Here is a tiny trained network, its code and every weight. The questions are about switching its units off for an input and a target symbol, where a switched-off unit gives its printed mean instead of its output.

import numpy as np


def w(rows, s, z=0):
    codes = np.array(rows[::2]) - 128.0
    scale = np.full(codes.shape[1], s)
    scale[-1] = z or s
    return codes * scale


def f(y):
    return y / 2 * (1 + np.tanh(0.7978845608 * (y + 0.044715 * y**3)))


def softmax(a):
    e = np.exp(a - a.max(-1, keepdims=True))
    return e / e.sum(-1, keepdims=True)


def log_softmax(a):
    a = a - a.max(-1, keepdims=True)
    return a - np.log(np.exp(a).sum(-1, keepdims=True))


def net(x, mask):
    ids = ['ΓΘΦδεζηξω'.index(c) for c in x.split()]
    T = len(ids)
    res = E[ids] + P[:T]
    r = res
    for j in range(2):
        rows = slice(2 * j, 2 * j + 2)
        q, k, v = (r @ M[0][rows].T for M in (Q, K, V))
        z = softmax(np.where(np.tri(T) > 0, q @ k.T / 2**0.5, -1e9)) @ v
        o = O[0][rows]
        res = res + np.where(mask[j], z, o[:, -1]) @ o[:, :-1]
    y = f(res @ A[0][:, :-1].T + A[0][:, -1])
    res = res + np.where(mask[2:10], y, B[0][:, -1]) @ B[0][:, :-1]
    return log_softmax(res[-1] @ U[:, :-1].T + U[:, -1])


Q, K, V, O, A, B = {}, {}, {}, {}, {}, {}
E = w([
[138,37,213,132,223],'Γ',
[241,122,80,53,75],'Θ',
[87,177,161,223,108],'Φ',
[85,178,81,142,85],'δ',
[114,172,74,31,243],'ε',
[8,151,71,197,150],'ζ',
[144,125,133,189,25],'η',
[223,207,185,110,185],'ξ',
[158,48,39,141,144],'ω',
],0.011)
P = w([
[59,135,162,42,110],'0',
[155,196,38,251,102],'1',
[106,107,140,47,152],'2',
[188,169,23,227,132],'3',
[143,96,135,67,196],'4',
[220,153,1,221,151],'5',
],0.0085)
Q[0] = w([
[166,206,21,197,105],'h0',
[91,123,252,97,146],'h0',
[132,218,73,211,127],'h1',
[38,71,191,109,125],'h1',
],0.016)
K[0] = w([
[213,105,117,107,220],'h0',
[39,179,177,139,76],'h0',
[192,66,97,142,212],'h1',
[8,134,150,185,70],'h1',
],0.011)
V[0] = w([
[60,191,51,80,194],'h0',
[142,225,254,123,165],'h0',
[49,47,165,196,187],'h1',
[143,63,138,52,91],'h1',
],0.0079)
O[0] = w([
[36,184,139,2,167,252],'h0',
[224,176,149,133,236,59],'h0',
[49,26,151,197,211,68],'h1',
[174,65,127,65,84,63],'h1',
],0.008,0.0036)
A[0] = w([
[108,18,96,190,64,212],'n0',
[54,163,185,36,227,254],'n1',
[77,29,156,14,132,146],'n2',
[224,69,95,204,226,163],'n3',
[255,119,72,153,69,77],'n4',
[139,148,197,245,111,206],'n5',
[125,133,244,25,229,132],'n6',
[241,68,249,78,101,230],'n7',
],0.0071,0.0064)
B[0] = w([
[117,79,189,80,120,192],'n0',
[131,164,187,129,120,254],'n1',
[159,138,64,176,244,164],'n2',
[125,118,89,63,169,160],'n3',
[128,178,186,176,172,155],'n4',
[143,35,136,118,149,174],'n5',
[176,92,93,196,71,176],'n6',
[41,112,79,172,79,153],'n7',
],0.011,0.0099)
U = w([
[130,86,100,55,179,183],'Γ',
[201,139,124,159,61,128],'Θ',
[123,102,87,221,151,89],'Φ',
[93,140,1,163,100,67],'δ',
[108,171,165,27,130,174],'ε',
[52,135,133,163,160,3],'ζ',
[140,117,235,144,130,139],'η',
[199,143,102,135,176,140],'ξ',
[101,76,143,88,55,179],'ω',
],0.011,0.0053)

Each question gives the input, a string of symbols that net reads in full, and the target symbol t.
The units are the heads (2 rows each of Q, K, V and O) and the neurons (one row each of A and B). Each row of codes is followed by its name. A weight is (code - 128) times the scale printed after its matrix; where a second scale follows, it is the last column's (O, A, B and U).
mask holds one flag per unit, heads first, then neurons. A switched-off unit (its flag False) gives its mean, the last column of its rows in O or B, instead of its output. The means were averaged over made-up inputs and are rounded, as every weight is.
A unit's drop is (log p(t) with every unit on - log p(t) with that unit switched off) / (log p(t) with every unit on - log p(t) with every unit switched off).
The circuit of an input: a set's keep is (log p(t) with only the set's units on - log p(t) with every unit switched off) / (log p(t) with every unit on - log p(t) with every unit switched off). Starting from all 10 units, units are removed one at a time, each time the one whose removal leaves the highest keep (on an exact tie, the one counted first), for as long as the keep stays at least 0.8.
circuit, biggest first: the units of the circuit, biggest drop first
top k neurons: the k neurons with the biggest drops, biggest first
heads that matter: for each layer, one digit per head in row order, 1 if its drop is at least 0.15 and else 0, layers parted by /
input Φ ε δ ζ, target ε: heads that matter => 10
input δ δ Φ ω, target ω: heads that matter => 10
input ω Φ ω Φ, target ω: top neuron => n0
input η δ δ δ Φ η, target η: circuit, biggest first => n4, h0, n0
input η ω ε, target ξ: circuit, biggest first => n2, n6
input δ ω η δ, target ω: heads that matter => 10
input η Θ δ δ, target Θ: circuit, biggest first => h1, h0
input ξ ξ Φ Φ δ ζ, target ξ: circuit, biggest first => h0, n3
input ω δ δ δ, target ω: circuit, biggest first => h0, n0, h1
input ε ε δ ε Θ Φ, target Θ: heads that matter => 01
input ξ δ Θ ζ, target Θ: heads that matter => 11
input Φ δ ε, target ξ: circuit, biggest first => n6, n2
input δ ε δ δ, target ε: heads that matter => 10
input Φ ω ε δ, target ε: circuit, biggest first => h0, n6
input ξ ξ Φ η ε η, target ε: circuit, biggest first => h0
input δ ζ Θ, target δ: top 2 neurons => n7, n2
input ω δ Γ, target Φ: circuit, biggest first => n6, n2
input ζ ξ δ η, target ξ: circuit, biggest first => h0, n3
input Φ δ Φ ω Φ ζ, target ω: circuit, biggest first => h0, n0
input δ ω ε ξ ξ ε, target ε: top neuron => n1
input Θ δ Φ η δ δ, target Θ: top 3 neurons => n2, n3, n4
